Here is a tiny trained network, its code and every weight. The questions are about switching its units off for an input and a class, where a switched-off unit gives its printed mean instead of its output.

import numpy as np


def w(rows, s, z=0):
    codes = np.array(rows[::2]) - 128.0
    scale = np.full(codes.shape[1], s)
    scale[-1] = z or s
    return codes * scale


def f(y):
    return np.maximum(y, 0)


def log_softmax(a):
    a = a - a.max(-1, keepdims=True)
    return a - np.log(np.exp(a).sum(-1, keepdims=True))


def net(x, mask):
    res = np.array(x, float).reshape(1, 3) / 4 @ E
    y = f(res @ A[0][:, :-1].T + A[0][:, -1])
    res = res + np.where(mask, y, B[0][:, -1]) @ B[0][:, :-1]
    return log_softmax(res[-1] @ U[:, :-1].T + U[:, -1])


A, B = {}, {}
E = w([
[179,56,175,160,126,2,141,98,206],'x0',
[174,87,116,198,214,73,70,41,119],'x1',
[242,174,179,26,21,164,40,177,141],'x2',
],0.0099)
A[0] = w([
[187,86,141,101,87,92,106,127,161,93],'n1',
[175,138,113,112,124,98,51,74,110,116],'n2',
[172,100,99,164,125,73,31,75,123,175],'n3',
[170,168,99,176,192,146,47,55,148,166],'n4',
[98,105,117,188,166,105,161,77,170,98],'n5',
[189,218,128,68,45,140,71,226,136,106],'n6',
[74,155,29,118,177,137,138,141,23,171],'n7',
[133,211,110,84,151,225,120,170,69,162],'n8',
[181,179,183,17,42,49,130,212,226,152],'n9',
[64,81,132,169,179,95,160,164,137,189],'n10',
[50,127,50,200,249,171,180,20,88,254],'n11',
[209,74,226,161,160,88,119,91,150,189],'n12',
[136,102,101,130,128,25,176,123,254,198],'n13',
[116,216,141,11,76,203,127,189,41,149],'n14',
],0.0079,0.0048)
B[0] = w([
[77,109,84,110,164,134,105,237,184,162],'n1',
[168,150,30,55,120,64,97,120,106,157],'n2',
[196,123,117,17,137,77,74,108,136,182],'n3',
[153,155,91,58,166,86,90,198,93,175],'n4',
[157,178,179,74,122,115,140,79,194,184],'n5',
[153,197,199,160,151,163,182,142,140,216],'n6',
[90,189,30,213,142,59,92,205,59,192],'n7',
[94,106,76,149,156,98,127,157,67,207],'n8',
[36,135,130,71,86,242,154,132,171,217],'n9',
[180,130,100,112,135,91,146,122,168,191],'n10',
[139,230,134,1,147,121,128,58,101,254],'n11',
[209,99,141,81,70,86,136,105,179,196],'n12',
[140,47,169,150,108,88,118,134,179,203],'n13',
[140,175,75,167,214,160,171,162,44,238],'n14',
],0.0078,0.018)
U = w([
[157,129,45,77,140,76,102,128,114,252],'0',
[94,145,238,121,155,160,175,141,164,41],'1',
[203,148,229,85,120,144,160,66,143,49],'2',
[43,78,168,195,39,177,149,131,90,168],'3',
[106,148,108,237,208,143,116,158,43,36],'4',
[67,2,161,129,38,160,86,135,176,149],'5',
[49,232,71,68,158,187,166,99,48,173],'6',
],0.0075,0.0024)

Each question gives the input, the list of numbers given to net, and the class t.
The units are the neurons (one row each of A and B). Each row of codes is followed by its name. A weight is (code - 128) times the scale printed after its matrix; where a second scale follows, it is the last column's (A, B and U).
mask holds one flag per neuron, in row order. A switched-off neuron (its flag False) gives its mean, the last column of its row in B, instead of its output. The means were averaged over made-up inputs and are rounded, as every weight is.
A unit's drop is (log p(t) with every unit on - log p(t) with that unit switched off) / (log p(t) with every unit on - log p(t) with every unit switched off).
The circuit of an input: a set's keep is (log p(t) with only the set's units on - log p(t) with every unit switched off) / (log p(t) with every unit on - log p(t) with every unit switched off). Starting from the 12 units with the biggest drops (on a tie, the unit counted first), units are removed one at a time, each time the one whose removal leaves the highest keep (on an exact tie, the one counted first), for as long as the keep stays at least 0.8.
units of the circuit, in order: the units of the circuit, biggest drop first
unit that matters most: the unit with the biggest drop
top k neurons: the k neurons with the biggest drops, biggest first
drop of u: that unit's drop, to one decimal
input [2,2,-8], class 0: units of the circuit, in order -> n10
input [7,-5,5], class 5: units of the circuit, in order -> n11; n9
input [6,-8,5], class 1: top 2 neurons -> n6; n11
input [1,-1,1], class 1: units of the circuit, in order -> n11; n7; n2
input [8,-6,8], class 1: top 2 neurons -> n6; n9
input [1,-6,-4], class 0: top 3 neurons -> n9; n6; n14
input [-1,6,-7], class 0: top 3 neurons -> n9; n14; n10
input [5,-2,7], class 1: top 2 neurons -> n6; n9
input [4,1,3], class 5: units of the circuit, in order -> n11; n14; n9
input [3,-7,-8], class 0: top 4 neurons -> n9; n6; n10; n14
input [0,2,7], class 6: top 2 neurons -> n9; n13
input [2,2,6], class 2: top 2 neurons -> n7; n6
input [6,-1,-2], class 2: top 2 neurons -> n7; n8
input [7,7,-4], class 2: unit that matters most -> n5
input [1,1,-7], class 0: top 4 neurons -> n9; n14; n6; n10
input [4,-1,0], class 5: drop of n11 -> 0.2
input [5,-8,-2], class 5: drop of n14 -> 0.1
input [6,-3,8], class 1: drop of n9 -> 0.2
input [3,-4,1], class 1: drop of n11 -> 0.1
input [3,-6,-3], class 3: unit that matters most -> n11
